Below is a small trained network, with its code and all its weights. Each question gives an input and a target symbol and asks what happens when units are switched off, that is, made to give their printed mean instead of their output.

import numpy as np


def w(rows, s, z=0):
    codes = np.array(rows[::2]) - 128.0
    scale = np.full(codes.shape[1], s)
    scale[-1] = z or s
    return codes * scale


def norm(h):
    return h / np.sqrt((h * h).mean(-1, keepdims=True) + 1e-5)


def f(y):
    return np.maximum(y, 0)


def softmax(a):
    e = np.exp(a - a.max(-1, keepdims=True))
    return e / e.sum(-1, keepdims=True)


def log_softmax(a):
    a = a - a.max(-1, keepdims=True)
    return a - np.log(np.exp(a).sum(-1, keepdims=True))


def net(x, mask):
    ids = ['αβγδζηλμπσφω'.index(c) for c in x.split()]
    T = len(ids)
    res = E[ids] + P[:T]
    u = 0
    for l in range(2):
        r = norm(res)
        for j in range(3):
            rows = slice(2 * j, 2 * j + 2)
            q, k, v = (r @ M[l][rows].T for M in (Q, K, V))
            z = softmax(np.where(np.tri(T) > 0, q @ k.T / 2**0.5, -1e9)) @ v
            o = O[l][rows]
            res = res + np.where(mask[u + j], z, o[:, -1]) @ o[:, :-1]
        u += 3
        y = f(norm(res) @ A[l][:, :-1].T + A[l][:, -1])
        res = res + np.where(mask[u : u + 8], y, B[l][:, -1]) @ B[l][:, :-1]
        u += 8
    return log_softmax(norm(res)[-1] @ U[:, :-1].T + U[:, -1])


Q, K, V, O, A, B = {}, {}, {}, {}, {}, {}
E = w([
[102,35,192],'α',
[99,128,97],'β',
[100,132,117],'γ',
[182,84,53],'δ',
[183,136,120],'ζ',
[254,190,26],'η',
[85,42,149],'λ',
[78,129,170],'μ',
[117,99,84],'π',
[90,243,56],'σ',
[52,160,157],'φ',
[41,167,180],'ω',
],0.021)
P = w([
[2,1,95],'0',
[35,69,111],'1',
[68,87,126],'2',
[90,106,123],'3',
[105,123,123],'4',
[123,143,114],'5',
[132,150,114],'6',
[146,157,115],'7',
[159,159,123],'8',
[166,163,126],'9',
[171,173,127],'10',
[180,172,135],'11',
],0.0084)
Q[0] = w([
[133,138,142],'0.h1',
[107,229,76],'0.h1',
[187,169,140],'0.h2',
[135,157,40],'0.h2',
[188,146,172],'0.h3',
[115,45,254],'0.h3',
],0.014)
K[0] = w([
[139,142,117],'0.h1',
[119,254,140],'0.h1',
[183,177,134],'0.h2',
[80,126,61],'0.h2',
[143,173,129],'0.h3',
[183,187,101],'0.h3',
],0.016)
V[0] = w([
[222,143,183],'0.h1',
[154,58,156],'0.h1',
[96,232,145],'0.h2',
[112,48,2],'0.h2',
[186,173,99],'0.h3',
[140,161,72],'0.h3',
],0.0055)
O[0] = w([
[91,149,128,3],'0.h1',
[185,217,44,65],'0.h1',
[137,82,94,125],'0.h2',
[254,50,208,245],'0.h2',
[153,130,102,52],'0.h3',
[170,189,122,118],'0.h3',
],0.0078,0.0035)
A[0] = w([
[127,160,253,112],'0.n1',
[173,165,113,10],'0.n2',
[170,158,124,170],'0.n3',
[94,166,168,22],'0.n4',
[72,149,131,49],'0.n5',
[103,126,19,255],'0.n6',
[188,132,119,88],'0.n7',
[127,107,111,156],'0.n8',
],0.016,0.0062)
B[0] = w([
[78,63,48,216],'0.n1',
[88,128,33,138],'0.n2',
[36,50,120,178],'0.n3',
[144,66,31,158],'0.n4',
[182,135,155,171],'0.n5',
[182,87,255,253],'0.n6',
[187,57,115,171],'0.n7',
[104,107,110,167],'0.n8',
],0.0088,0.0073)
Q[1] = w([
[212,196,116],'1.h1',
[45,218,85],'1.h1',
[154,129,164],'1.h2',
[111,121,192],'1.h2',
[166,4,210],'1.h3',
[165,122,66],'1.h3',
],0.013)
K[1] = w([
[141,255,136],'1.h1',
[16,203,54],'1.h1',
[77,94,174],'1.h2',
[102,136,165],'1.h2',
[210,56,187],'1.h3',
[148,103,57],'1.h3',
],0.0096)
V[1] = w([
[245,118,204],'1.h1',
[121,122,151],'1.h1',
[143,110,165],'1.h2',
[163,119,119],'1.h2',
[143,106,172],'1.h3',
[76,103,126],'1.h3',
],0.012)
O[1] = w([
[57,154,163,254],'1.h1',
[85,176,39,158],'1.h1',
[176,204,250,200],'1.h2',
[18,183,160,137],'1.h2',
[57,118,24,235],'1.h3',
[132,86,2,149],'1.h3',
],0.0042,0.0058)
A[1] = w([
[104,167,113,210],'1.n1',
[148,59,128,174],'1.n2',
[200,154,111,71],'1.n3',
[182,182,71,195],'1.n4',
[166,137,92,157],'1.n5',
[105,99,129,2],'1.n6',
[144,250,137,189],'1.n7',
[174,95,88,187],'1.n8',
],0.018,0.0087)
B[1] = w([
[182,135,237,157],'1.n1',
[94,153,67,255],'1.n2',
[96,254,101,132],'1.n3',
[128,209,139,134],'1.n4',
[154,121,189,142],'1.n5',
[192,135,210,128],'1.n6',
[99,115,234,159],'1.n7',
[141,211,163,205],'1.n8',
],0.01,0.012)
U = w([
[43,30,116,168],'α',
[113,157,28,187],'β',
[122,123,135,26],'γ',
[229,35,112,156],'δ',
[123,118,139,20],'ζ',
[106,126,146,2],'η',
[119,154,247,191],'λ',
[108,135,147,5],'μ',
[196,215,133,138],'π',
[122,118,138,20],'σ',
[119,126,140,19],'φ',
[123,122,136,18],'ω',
],0.013,0.0074)

Each question gives the input, a string of symbols that net reads in full, and the target symbol t.
The units are the heads (2 rows each of Q, K, V and O) and the neurons (one row each of A and B). Each row of codes is followed by its name. A weight is (code - 128) times the scale printed after its matrix; where a second scale follows, it is the last column's (O, A, B and U).
mask holds one flag per unit, layer by layer, with each layer's heads first. A switched-off unit (its flag False) gives its mean, the last column of its rows in O or B, instead of its output. The means were averaged over made-up inputs and are rounded, as every weight is.
A unit's drop is (log p(t) with every unit on - log p(t) with that unit switched off) / (log p(t) with every unit on - log p(t) with every unit switched off).
The circuit of an input: a set's keep is (log p(t) with only the set's units on - log p(t) with every unit switched off) / (log p(t) with every unit on - log p(t) with every unit switched off). Starting from the 12 units with the biggest drops (on a tie, the unit counted first), units are removed one at a time, each time the one whose removal leaves the highest keep (on an exact tie, the one counted first), for as long as the keep stays at least 0.8.
circuit, biggest first: the units of the circuit, biggest drop first
unit that matters most: the unit with the biggest drop
top k neurons: the k neurons with the biggest drops, biggest first
k most important neurons of layer l: the k neurons of layer l with the biggest drops, biggest first
heads that matter: for each layer, one digit per head in row order, 1 if its drop is at least 0.15 and else 0, layers parted by /
drop of u: that unit's drop, to one decimal
input β π ζ π π ω σ σ γ μ, target α: unit that matters most : 0.n1
input ζ σ γ σ λ ζ β ω φ α σ λ, target β: heads that matter : 100 / 000
input ω φ φ ω α σ η α ζ σ μ γ, target α: top 2 neurons : (1.n8, 0.n1)
input σ μ σ λ σ μ σ ω ω ζ ω, target β: 4 most important neurons of layer 0 : (0.n1, 0.n4, 0.n6, 0.n3)
input π σ ζ δ μ π σ λ γ λ, target β: circuit, biggest first : (0.n6, 0.h1, 1.n7, 1.n2)
input σ δ π σ ω ζ μ π, target β: circuit, biggest first : (1.n2, 1.n8)
input η σ π δ μ μ μ μ π ω μ, target β: top 4 neurons : (0.n1, 0.n4, 0.n6, 1.n7)
input φ μ ω ζ π ζ ω ω, target β: 2 most important neurons of layer 0 : (0.n1, 0.n6)
input δ φ σ γ α σ σ π μ σ σ β, target α: 3 most important neurons of layer 0 : (0.n1, 0.n4, 0.n7)
input ζ γ σ ω δ μ μ μ, target β: 3 most important neurons of layer 0 : (0.n1, 0.n6, 0.n3)
input σ σ γ σ σ μ ζ, target β: top 2 neurons : (0.n3, 0.n6)
input ω δ μ ζ ζ φ γ σ γ, target β: 2 most important neurons of layer 0 : (0.n6, 0.n3)
input γ μ π μ φ η φ, target β: 2 most important neurons of layer 0 : (0.n6, 0.n4)
input σ μ σ ζ, target β: circuit, biggest first : (0.n6)
input δ σ ζ π ω σ, target λ: drop of 1.h2 : 0.0
input δ π σ σ λ μ π π η ζ φ, target α: drop of 0.n1 : 0.7
input λ ω γ ζ φ σ π ω σ φ β β, target β: drop of 0.n3 : 0.1
input φ μ σ α λ α, target β: drop of 1.n7 : 0.1
input μ π α ω ζ σ π, target β: 3 most important neurons of layer 1 : (1.n2, 1.n7, 1.n8)
input σ μ γ μ λ φ γ γ, target β: unit that matters most : 0.h1
